Below are the code and all the weights of a small trained network. Each question names an input and a class and asks about switching units off, where a switched-off unit gives its printed mean instead of its output.

import numpy as np


def w(rows, s, z=0):
    codes = np.array(rows[::2]) - 128.0
    scale = np.full(codes.shape[1], s)
    scale[-1] = z or s
    return codes * scale


def f(y):
    return np.maximum(y, 0)


def log_softmax(a):
    a = a - a.max(-1, keepdims=True)
    return a - np.log(np.exp(a).sum(-1, keepdims=True))


def net(x, mask):
    res = np.array(x, float).reshape(1, 4) / 4 @ E
    y = f(res @ A[0][:, :-1].T + A[0][:, -1])
    res = res + np.where(mask, y, B[0][:, -1]) @ B[0][:, :-1]
    return log_softmax(res[-1] @ U[:, :-1].T + U[:, -1])


A, B = {}, {}
E = w([
[131,131,73,172,207,24,108],'x0',
[84,213,145,61,174,205,91],'x1',
[255,183,51,171,170,222,155],'x2',
[122,186,77,115,52,53,60],'x3',
],0.0094)
A[0] = w([
[255,180,30,173,112,110,149,170],'N0',
[107,192,145,82,47,171,77,226],'N1',
[195,65,168,222,105,138,180,162],'N2',
[108,196,30,102,126,118,79,181],'N3',
[124,63,142,160,122,191,94,87],'N4',
[80,147,183,121,42,99,201,210],'N5',
[130,198,53,95,106,122,43,211],'N6',
[29,177,184,31,125,117,48,203],'N7',
[165,146,159,124,130,220,97,172],'N8',
[134,55,162,167,77,127,142,200],'N9',
[131,44,116,160,119,58,128,206],'N10',
[111,114,121,87,113,92,40,158],'N11',
[50,63,229,102,210,156,178,253],'N12',
[170,139,107,202,189,225,115,209],'N13',
[164,161,160,204,157,64,114,164],'N14',
[165,131,96,181,110,185,171,163],'N15',
],0.0089,0.0042)
B[0] = w([
[208,172,55,102,196,138,159,246],'N0',
[83,200,184,86,46,189,143,207],'N1',
[180,77,125,73,174,81,105,196],'N2',
[122,153,154,169,162,190,87,200],'N3',
[137,124,120,127,95,124,117,150],'N4',
[91,93,133,75,36,166,69,192],'N5',
[143,184,138,156,117,189,107,211],'N6',
[56,191,207,176,118,118,151,241],'N7',
[112,140,131,59,63,177,209,192],'N8',
[140,25,119,96,45,68,75,180],'N9',
[124,99,106,171,106,88,48,205],'N10',
[141,143,180,146,87,136,76,184],'N11',
[96,74,105,191,108,96,161,235],'N12',
[118,103,85,61,181,158,193,227],'N13',
[170,144,99,187,190,96,118,183],'N14',
[215,128,169,2,157,80,184,191],'N15',
],0.0073,0.013)
U = w([
[105,161,255,145,141,39,101,51],'0',
[77,161,239,116,23,201,133,99],'1',
[177,126,146,81,204,52,154,12],'2',
[151,186,207,171,171,197,53,80],'3',
[71,100,128,187,194,107,207,249],'4',
[175,169,100,201,180,122,118,110],'5',
[146,43,153,112,67,52,66,196],'6',
[173,162,168,33,145,204,184,166],'7',
],0.0083,0.002)

Each question gives the input, the list of numbers given to net, and the class t.
The units are the neurons (one row each of A and B). Each row of codes is followed by its name. A weight is (code - 128) times the scale printed after its matrix; where a second scale follows, it is the last column's (A, B and U).
mask holds one flag per neuron, in row order. A switched-off neuron (its flag False) gives its mean, the last column of its row in B, instead of its output. The means were averaged over made-up inputs and are rounded, as every weight is.
A unit's drop is (log p(t) with every unit on - log p(t) with that unit switched off) / (log p(t) with every unit on - log p(t) with every unit switched off).
The circuit of an input: a set's keep is (log p(t) with only the set's units on - log p(t) with every unit switched off) / (log p(t) with every unit on - log p(t) with every unit switched off). Starting from the 12 units with the biggest drops (on a tie, the unit counted first), units are removed one at a time, each time the one whose removal leaves the highest keep (on an exact tie, the one counted first), for as long as the keep stays at least 0.8.
circuit, biggest first: the units of the circuit, biggest drop first
top k neurons: the k neurons with the biggest drops, biggest first
drop of u: that unit's drop, to one decimal
input [6,6,3,2], class 3: circuit, biggest first => N3
input [7,-2,-7,-2], class 6: circuit, biggest first => N10, N9
input [5,6,3,4], class 3: circuit, biggest first => N3, N6
input [-4,-6,2,4], class 6: top 2 neurons => N9, N13
input [-1,3,-2,-6], class 4: top 2 neurons => N12, N1
input [8,-6,-2,-6], class 6: top 2 neurons => N10, N9
input [-5,-6,2,4], class 6: top 2 neurons => N9, N13
input [8,5,-4,-5], class 4: top 2 neurons => N12, N1
input [2,-6,0,8], class 5: top 2 neurons => N0, N14
input [-1,-8,4,7], class 5: top 2 neurons => N0, N13
input [7,-5,8,-2], class 2: drop of N10 => 0.0
input [6,0,5,-3], class 2: drop of N1 => 0.2
input [5,0,0,1], class 5: drop of N14 => 0.1
input [1,2,-3,-8], class 4: circuit, biggest first => N12
